Rows near named flat spaces through zero (a row that begins with a name and a colon came from that space):
z690-z99: [-20 -4 -8 48 -3 -16 14 8 1 8 -15 0 0 20 11 -15 -25 -7 13 3 14 -34 34 21 1 3 26 -20 16 16 -17]
z559-z261: [-26 -33 23 27 45 11 6 28 -15 10 22 0 -30 -24 20 43 -19 1 58 55 -9 -10 -35 8 1 34 33 -20 14 -24 -70]
z905-z106: [25 2 4 39 -53 -21 17 23 -26 -2 -17 12 9 11 8 -32 -31 -16 -7 -2 -14 4 51 41 -4 -5 14 -3 12 12 24]
z923-z105: [0 12 -18 -77 6 23 -24 -9 -5 8 41 -36 -6 -34 -31 40 28 15 12 11 -18 28 -49 -20 -27 -27 2 27 -15 -25 0]
z690-z99: [32 10 30 15 -45 -21 3 1 -21 -30 -53 23 27 21 2 -35 29 3 -36 -31 -10 24 -5 -30 30 28 -48 -1 14 -7 25]
z923-z105: [17 -7 5 29 -16 -5 5 14 -4 -4 -12 22 5 7 13 -16 -22 -17 -6 -10 -3 5 30 26 10 11 0 2 -4 10 17]
z923-z105: [-19 -20 9 16 -13 -5 35 13 -62 15 0 -14 2 -13 24 -36 -12 -2 -3 39 -30 -15 -12 -11 -13 -18 13 -46 -17 -7 -21]
z905-z106: [-18 35 -29 -1 -24 -14 -8 -14 4 7 -16 -39 12 26 -25 -11 16 15 -1 -21 18 -31 12 -12 -10 -19 9 1 22 11 -1]
z923-z105: [-31 -7 0 -34 18 -24 4 -20 27 -19 0 4 -2 -11 -26 49 27 24 28 18 11 14 -33 -30 -17 -15 16 -10 44 -24 -30]
z923-z105: [10 -14 -3 4 -51 -14 25 27 -60 10 5 -9 7 -22 5 -21 -26 -14 6 34 -43 22 12 26 -27 -28 31 -18 -4 -13 6]
z559-z261: [0 -4 0 11 24 -1 33 -27 14 25 -10 0 -1 15 28 -66 -2 -10 -50 19 7 -21 12 -16 7 -18 -15 -38 -21 22 14]
z559-z261: [-1 0 7 32 21 0 -5 14 22 9 6 -3 -22 7 3 24 -17 -1 33 20 13 -15 10 25 5 27 24 4 31 0 -31]
z905-z106: [-29 -14 33 -22 19 12 14 -11 -18 -38 29 28 -7 -10 8 23 7 34 -8 -17 10 -25 1 -23 -11 -24 -33 -5 -21 9 6]
z690-z99: [18 37 -5 -34 7 32 -23 -12 15 9 36 -31 -15 5 -16 8 12 18 -15 -19 11 -16 7 2 -8 -14 -21 37 -14 16 24]
z905-z106: [15 31 -1 15 -98 -25 -11 36 -73 -16 -32 -34 26 11 -28 -3 11 11 20 -22 -30 9 5 4 -9 5 8 14 34 -18 1]
z923-z105: [-51 -11 -12 -20 -17 -6 7 13 -37 -19 40 -9 -4 -24 -19 54 -17 25 49 4 -4 -21 10 15 -47 -49 41 -2 5 -5 -20]
z690-z99: [15 36 21 12 -23 3 27 -13 -18 7 9 -24 -10 31 8 -54 -1 25 -45 -2 8 -49 48 0 -11 -32 -26 -9 7 34 29]
z690-z99: [19 -14 15 8 22 10 -35 8 16 -15 -36 27 11 -2 6 19 28 -16 6 -24 -2 40 -55 -28 50 75 -34 17 -8 -26 -15]
z559-z261: [-8 13 2 61 19 -3 -3 8 17 21 -24 -19 -12 34 12 -15 -8 -3 16 7 24 -44 10 6 24 43 12 -13 29 12 -39]
z905-z106: [8 1 34 -8 -13 3 -33 33 -27 -34 -1 0 -6 -17 -22 74 27 23 55 -2 -16 31 -53 -15 10 52 -7 31 38 -44 -40]
z905-z106: [10 2 14 -12 39 38 -18 3 16 4 39 0 -26 -9 7 25 -4 6 5 0 8 -9 -6 9 6 16 -15 25 -21 6 -1]
z690-z99: [19 8 -10 -23 -50 -23 -13 5 -9 -18 -25 3 25 -6 -27 11 18 -4 3 -17 -18 48 -11 -4 -4 -3 1 17 19 -22 19]
z923-z105: [2 -30 20 -7 13 -16 35 -11 -2 -2 -12 27 2 -15 19 -23 4 -7 -21 38 -17 27 -20 -21 0 -9 -6 -38 1 -14 -2]
z923-z105: [23 -2 3 -7 -8 -8 16 -8 5 9 -4 6 2 -3 6 -28 -2 -10 -26 18 -12 21 7 3 -3 -13 -3 -9 1 0 21]
z905-z106: [1 -8 87 5 9 22 36 4 -66 -35 22 21 -20 -3 36 -18 16 46 -31 11 -14 -34 -14 -42 8 5 -68 -25 -16 3 -4]
z905-z106: [10 -20 15 35 -11 -34 21 9 7 -6 -35 29 6 5 11 -12 -10 -16 5 23 -7 23 7 9 11 19 15 -23 36 -11 -11]
z559-z261: [21 14 -25 5 -25 -6 -35 17 -3 17 -38 -29 18 3 -19 2 20 -22 19 -5 -17 37 -41 -8 21 45 11 17 14 -29 -17]
z690-z99: [47 42 19 -5 -32 3 1 -1 -20 18 -12 -42 -4 18 -7 -42 28 12 -32 15 -18 5 -12 -19 7 9 -27 5 22 -5 12]
z559-z261: [71 20 25 -55 -23 18 10 -1 -19 19 33 -24 -17 -25 -5 -26 15 2 -40 46 -45 52 -17 0 -18 -23 -22 17 -3 -17 40]
z559-z261: [-28 -52 8 7 24 -25 22 -3 9 -20 -19 51 10 -20 15 17 -6 -13 15 19 -3 27 -20 -12 4 4 14 -34 3 -19 -22]
z690-z99: [11 13 17 5 -11 -4 38 -3 -31 29 10 -36 -16 3 13 -48 -2 11 -22 56 -20 -19 4 -6 -19 -27 6 -35 16 2 -7]
z559-z261: [3 11 30 -17 -33 1 3 5 -36 -40 14 11 2 -1 -11 18 11 33 -5 -27 -5 -6 12 -8 -12 -17 -29 16 4 2 20]
z690-z99: [-23 8 7 13 -33 -13 30 -4 -58 1 -17 -24 14 14 10 -51 10 17 -24 2 -11 -37 2 -31 -9 -26 -12 -39 -7 8 -3]
z690-z99: [29 18 7 -36 53 45 -8 -7 25 47 60 -46 -47 -19 3 8 2 6 -2 58 -7 -2 -26 7 -12 -3 4 15 -6 -4 -13]
z905-z106: [42 25 4 19 -2 20 8 2 -24 56 -14 -53 -8 14 23 -81 9 -18 -42 38 -25 -8 -21 -15 20 23 -17 -19 -16 1 -2]
z923-z105: [17 0 9 27 -1 -15 15 -7 21 1 -24 19 3 19 13 -32 -7 -10 -24 1 9 0 25 7 14 8 -7 -12 13 13 14]
z559-z261: [-32 -22 5 -45 10 29 -3 13 -44 -18 62 2 -12 -44 -3 53 -10 20 29 3 -17 -4 -18 2 -34 -35 6 11 -42 -9 -7]
z559-z261: [6 -7 12 18 19 5 0 15 -1 17 5 -11 -19 -6 9 10 -7 -4 24 37 -8 2 -19 7 6 27 17 -7 18 -14 -34]
z905-z106: [4 -23 11 -5 -7 11 17 7 -24 -13 23 32 1 -18 19 -9 -26 -8 -17 -7 -13 5 27 21 -10 -25 -9 -1 -41 13 32]
z923-z105: [65 51 -21 -22 -10 33 -47 -2 15 42 -11 -57 2 13 -16 -33 32 -18 -31 -13 -12 27 -33 -10 28 38 -29 44 -15 -7 24]
[-3 -13 6 24 -17 4 26 15 -48 12 5 -2 1 -4 26 -40 -25 -10 -13 16 -20 -17 19 13 -7 -14 5 -25 -28 10 5]	z923-z105
[41 9 60 3 -11 44 -8 36 -67 -7 32 -11 -24 -14 20 1 4 18 -4 9 -34 -2 -22 -2 13 35 -45 22 -22 -10 -1]	z905-z106
[46 -23 28 -5 22 -3 -13 3 52 -23 -10 61 -5 -13 4 31 1 -19 -1 1 -1 66 -10 14 27 43 -18 26 15 -17 17]	z690-z99
[3 -26 9 -10 -14 -17 34 1 -19 -5 7 23 2 -22 11 -13 -16 -7 -10 32 -23 25 10 10 -21 -34 14 -24 -2 -7 13]	z923-z105
[-26 -20 -4 2 -18 -13 -18 -2 -6 -56 -36 55 40 5 -5 21 12 -1 -1 -79 15 11 1 -20 22 14 -31 12 -26 2 20]	z690-z99
[-17 -8 -35 23 30 -9 -13 -3 62 11 -2 13 -5 10 -5 26 -28 -21 29 -7 33 -9 30 38 2 8 41 9 14 14 -11]	z559-z261
[-6 21 -89 0 -13 11 -68 13 10 48 -38 -63 32 4 -29 2 14 -45 33 -33 -4 21 -48 -1 22 43 37 30 -26 -20 -23]	z559-z261
[30 -16 2 26 16 -5 21 0 12 38 -24 3 -3 0 30 -56 -11 -37 -26 46 -18 24 -10 4 20 22 6 -30 -5 -5 -3]	z905-z106
[-1 33 -5 5 -40 3 -39 21 -16 -25 -2 -17 7 15 -31 43 8 21 33 -53 11 -15 13 12 1 18 -3 45 20 1 -1]	z559-z261
[-9 -23 3 -6 -2 -26 3 2 -4 -10 -34 12 16 -14 -6 14 22 -7 18 20 -16 41 -50 -31 8 20 9 -21 23 -37 -29]	z905-z106
[-21 -15 8 14 12 15 -6 17 -40 3 -3 -10 1 -9 15 3 5 0 18 4 -12 -13 -39 -22 14 28 -6 -13 -24 -14 -35]	z923-z105
[-23 12 11 15 -5 20 -22 27 -38 -11 21 -25 -13 1 -8 42 -2 25 45 -15 4 -38 -8 4 -3 20 4 18 4 -3 -34]	z559-z261
[69 28 57 -8 -22 8 19 8 -26 11 12 -23 -26 0 7 -32 17 18 -32 50 -33 21 -10 -6 0 9 -31 3 33 -13 12]	z559-z261
[-80 -27 -42 13 6 -16 40 4 -34 29 30 -29 -5 -17 7 0 -45 -1 40 46 -2 -54 23 23 -54 -68 79 -54 -9 11 -42]	z690-z99
[-37 -13 0 31 -5 -9 11 1 -29 -13 -26 10 18 13 15 -20 -1 3 -2 -23 8 -33 2 -20 11 5 -9 -27 -17 9 -13]	z690-z99
[-63 -9 -21 14 34 21 -4 -11 5 -12 26 11 -1 11 11 15 -24 12 9 -49 41 -73 38 8 -6 -23 0 -1 -46 41 -1]	z690-z99
[-22 0 -8 -48 14 22 -2 -20 -28 6 13 -25 8 -17 -1 -12 32 13 -21 -2 -13 -4 -50 -52 -6 -22 -26 -12 -45 -9 -1]	z905-z106
[51 5 42 86 -48 -50 25 19 -6 -7 -89 27 17 44 21 -63 2 -19 -22 11 -10 20 20 1 46 63 -15 -29 66 -7 -3]	z690-z99
[-16 10 -14 27 11 -18 13 -19 52 -3 0 16 -6 31 -1 -5 -25 3 -5 -17 43 -40 68 32 -8 -24 18 -2 24 39 15]	z905-z106

Rows near named flat spaces through zero:
z201_z199: [-71 4 -39 0 14 20 38 3 -9 48 15 18 -45 37 -12 0 8 19 -29 5 16 -12 22 -10 4 -37 19 -31 18 -18 8]
z201_z199: [30 -83 -63 -40 68 -41 -21 -24 -52 -1 28 -40 17 -32 -30 14 38 -5 9 -8 -21 22 45 13 39 44 19 36 -17 -15 -28]
z201_z199: [32 -26 -21 1 11 -21 -17 -17 -27 -33 -3 -25 20 -26 6 5 -2 6 10 1 -15 19 21 19 7 29 0 33 0 2 -22]
z673_z437: [-23 -33 6 14 -22 -12 -4 40 -13 4 -17 -26 10 23 -42 3 31 23 -22 6 -49 6 -17 23 28 20 -8 -10 -46 15 14]
z168_z960: [-11 -19 0 -24 1 4 -8 2 3 29 29 21 -9 -3 -6 -10 26 -23 13 -1 8 2 5 -9 20 -11 27 5 -7 -10 0]
z815_z312: [-5 -15 3 -52 -8 14 -2 -18 -2 23 -3 17 -4 1 23 16 18 0 37 -15 5 13 0 12 39 -9 19 16 14 -37 2]
z201_z199: [-65 58 61 34 -103 42 9 26 22 1 -52 12 -59 71 63 -1 -9 54 17 -15 -23 -14 -3 31 6 -45 -1 21 19 -16 3]
z168_z960: [17 0 -17 23 -4 -21 6 35 19 1 -14 -26 10 11 -34 -22 -16 -30 -43 24 18 -41 -6 -22 -17 10 12 -35 -26 30 -15]
z815_z312: [-12 -15 -3 18 -1 -4 -5 0 -23 -15 3 -8 3 -3 -8 5 11 27 -3 -1 -32 23 6 20 5 12 -13 15 -8 6 5]
z673_z437: [8 7 -7 -19 27 4 21 -16 -3 -1 -19 -1 27 -10 -11 27 -13 16 -7 -2 3 11 -27 2 -3 9 -30 -31 11 -8 26]
z815_z312: [-1 37 9 -36 -24 26 31 -6 30 20 -48 16 8 18 25 19 -30 0 5 1 37 -19 -34 -3 7 -21 0 -40 29 -26 15]
z201_z199: [12 -23 3 16 9 -14 -31 -6 -17 -18 40 1 -3 -25 0 -16 20 -11 15 -3 -18 20 24 3 -3 11 8 42 -12 14 -15]
z168_z960: [21 2 -17 -17 33 2 5 -49 -27 -28 -9 -5 17 -29 27 31 -18 31 22 -14 -5 33 10 20 -3 15 -27 21 36 -21 2]
z201_z199: [16 -83 -57 -47 0 -40 -26 8 -33 16 -15 -62 -21 21 1 0 42 -10 18 -9 -15 -20 66 24 72 30 67 55 -25 -33 -66]
z673_z437: [-8 7 -9 48 41 -15 1 -7 -25 -30 13 -26 -13 -2 -14 5 -5 36 -23 -9 -30 9 22 2 -37 13 -40 9 -1 21 4]
z673_z437: [-3 -4 -37 22 22 -19 7 20 7 15 16 -19 -25 16 -25 -27 -6 -29 -40 15 27 -43 31 -32 -21 -6 27 -19 -11 18 -28]
z815_z312: [-3 8 24 -6 -20 16 -12 -15 0 -6 11 26 -2 -11 29 0 4 3 31 -7 -4 22 -2 10 6 -11 2 26 14 -10 4]
z815_z312: [0 2 -9 -33 -1 8 14 -19 -6 4 -34 -9 1 10 23 27 -8 23 16 -12 3 3 0 17 21 1 -3 2 22 -31 0]
z673_z437: [16 17 15 29 -32 0 -17 6 13 -21 7 8 -4 -9 22 -26 -16 -21 5 11 11 -7 9 -5 -19 -6 15 21 3 18 -22]
z815_z312: [-14 -32 1 -44 -10 13 -9 -12 -11 25 18 28 5 -10 6 8 33 -3 33 -5 -7 30 -3 16 45 -6 23 18 1 -26 8]
z168_z960: [-20 -6 -5 27 -23 9 -13 -6 -16 -9 36 28 -10 -16 14 -23 6 -1 7 13 -5 27 22 10 -2 -13 22 31 8 9 -12]
z673_z437: [-15 -27 -19 0 -14 -10 6 35 2 23 -7 -13 4 20 -38 -11 16 -12 -29 18 -3 -18 -6 -2 21 5 23 -26 -32 10 -3]
z168_z960: [-6 4 -15 17 -14 7 -2 -14 -13 -14 12 13 -7 -11 23 -11 -11 4 5 9 7 14 22 9 -6 -9 15 22 20 0 -17]
z168_z960: [5 -4 -27 -12 86 -9 16 -56 -49 -27 -9 -33 2 -15 5 55 -6 68 8 -36 -33 34 23 21 -12 26 -63 16 32 -26 17]
z815_z312: [-10 10 20 -38 -13 14 4 -11 7 15 -31 -4 -23 28 35 25 7 22 33 -29 -4 -7 1 13 26 -11 -1 15 17 -39 3]
z815_z312: [-14 -2 22 -24 -16 12 -3 13 21 33 11 23 -10 12 -3 -7 20 -22 12 -4 10 -9 -15 -12 18 -18 18 -9 -10 -9 11]
z168_z960: [-11 -32 11 14 -5 -7 -22 26 -1 14 51 21 9 -16 -41 -28 37 -30 -8 15 -16 14 -10 -10 8 2 16 0 -41 28 10]
z168_z960: [10 -24 9 -43 12 1 -11 -4 6 25 21 19 14 -15 -12 3 26 -27 22 -6 6 9 -15 -8 26 1 13 -1 -12 -13 12]
z201_z199: [-58 -25 -42 -13 -4 2 14 23 -2 61 22 2 -61 48 -12 -21 31 -13 -18 4 19 -36 46 -15 29 -33 62 -5 -5 -20 -26]
z673_z437: [2 -18 12 -20 -22 -5 6 32 11 14 -40 -19 29 19 -32 14 13 2 -12 5 -17 -9 -42 11 30 17 -7 -34 -34 2 19]
z168_z960: [-12 41 -1 -1 -12 11 26 -6 11 -2 -55 -24 -32 42 39 19 -32 33 -2 -16 13 -32 12 5 -10 -15 -11 -6 33 -24 -10]
z201_z199: [10 18 29 -2 -1 6 -1 12 29 10 7 18 10 -4 -11 -8 -3 -26 -2 2 15 -12 -30 -22 -14 -7 -8 -25 -10 12 18]
z815_z312: [-8 22 23 22 -20 12 -3 -22 -21 -40 -26 -8 -7 3 42 22 -13 58 23 -18 -36 30 7 37 -6 4 -35 38 24 -10 5]
z673_z437: [-17 -28 11 -23 -42 5 -12 23 4 25 -4 8 -3 16 -4 -6 32 -9 15 3 -12 2 -8 14 45 -4 32 9 -23 -11 -2]
z673_z437: [-2 9 -11 4 -10 20 5 -29 -13 -15 18 40 21 -35 21 -2 -17 3 11 16 13 39 -4 12 -6 -10 3 8 31 -1 6]
z201_z199: [-1 29 40 -19 -8 19 17 -6 12 -5 -48 0 20 12 9 39 -11 38 12 -19 -18 11 -49 17 4 3 -51 -24 9 -15 43]
[4 30 -15 64 -65 -6 7 45 27 -18 -26 -12 -6 22 3 -48 -45 -29 -49 45 33 -48 8 -13 -33 -11 36 -21 -8 41 -41]	z168_z960
[30 47 14 20 -6 7 -1 -27 10 -39 -15 3 -1 -16 49 0 -45 4 15 -4 21 -2 8 -2 -39 -5 -17 19 38 2 -14]	z815_z312
[15 -4 43 17 -5 -2 -33 -18 -22 -44 8 -3 12 -24 21 14 15 34 38 -23 -54 47 -3 31 0 22 -38 55 -4 5 12]	z201_z199
[-12 -18 44 3 -20 9 -46 -7 -8 0 64 40 -20 -22 21 -21 45 -13 50 -15 -28 38 15 7 15 -12 17 65 -11 1 0]	z815_z312
[-3 -18 9 -38 5 0 -14 -16 -9 13 0 -9 -26 12 26 16 27 11 39 -30 -13 3 24 12 32 -1 11 39 6 -35 -10]	z815_z312
[3 12 13 -7 50 -9 -5 -18 -2 0 6 -25 -40 16 14 17 8 18 16 -40 -10 -17 29 -12 -16 0 -25 23 10 -16 -2]	z673_z437
[17 4 -19 21 50 -29 19 12 -5 -17 -34 -58 11 15 -40 20 -17 23 -45 -5 -15 -27 -5 -9 -28 31 -46 -37 -17 18 8]	z168_z960
[-5 1 -16 10 -17 8 -4 -7 -2 0 26 27 -4 -15 15 -23 -7 -20 2 18 22 8 17 -4 -4 -16 31 12 14 4 -17]	z673_z437
[-15 7 59 73 -40 -8 -18 60 12 -25 1 -8 18 11 -49 -20 16 13 -33 14 -58 7 -47 6 -23 16 -42 -18 -62 61 34]	z168_z960
[-25 23 21 33 -18 0 9 30 11 -1 -25 -21 -24 40 -8 -1 -3 24 -23 -5 -19 -25 -6 0 -15 -6 -20 -15 -14 13 8]	z168_z960
[16 2 -19 61 -9 -22 24 45 -1 -37 -46 -37 68 -6 -72 -2 -35 14 -80 46 -20 -3 -55 7 -30 40 -44 -74 -40 61 23]	z673_z437
[20 29 -9 -13 -11 7 31 -2 16 -9 -62 -13 31 7 7 22 -44 10 -17 10 24 -16 -33 4 -6 6 -18 -44 19 -7 9]	z201_z199
[47 -5 -8 -48 -10 -16 8 28 44 27 -45 -23 27 14 -18 -4 -15 -58 -13 13 48 -58 -30 -27 19 10 30 -48 -20 -5 -15]	z201_z199
[-26 -5 18 19 -31 18 -5 0 -17 -12 12 29 16 -14 -1 1 13 26 8 9 -32 47 -20 28 10 -2 -12 10 -3 9 24]	z815_z312
[14 -5 -39 -12 24 -12 22 4 4 10 -20 -20 15 3 -23 4 -19 -14 -31 14 27 -25 -3 -14 -3 9 6 -39 0 1 -7]	z815_z312
[-31 -45 -20 6 -42 -13 -10 55 4 38 12 -10 -21 34 -36 -36 38 -30 -25 23 -5 -28 17 -3 38 -6 61 -4 -47 13 -26]	z673_z437
[-31 17 33 15 -44 15 -8 23 19 15 4 14 -38 31 18 -18 12 -2 9 -5 -4 -16 5 -2 3 -27 17 13 -6 0 -4]	z201_z199
[17 -13 -5 7 27 -22 -19 13 11 10 36 -10 -18 -4 -19 -26 14 -42 -8 -1 14 -28 23 -32 -14 2 20 8 -22 16 -21]	z815_z312
[-52 1 -11 -26 -12 22 8 -5 4 50 20 24 -66 38 31 -9 22 -3 19 -15 22 -20 41 -9 24 -45 48 18 23 -38 -17]	z168_z960
[-5 -3 13 -8 4 -5 -6 22 21 27 14 -1 -21 18 -15 -13 18 -27 -3 -6 9 -29 1 -23 2 -9 15 -9 -21 3 -2]	z815_z312
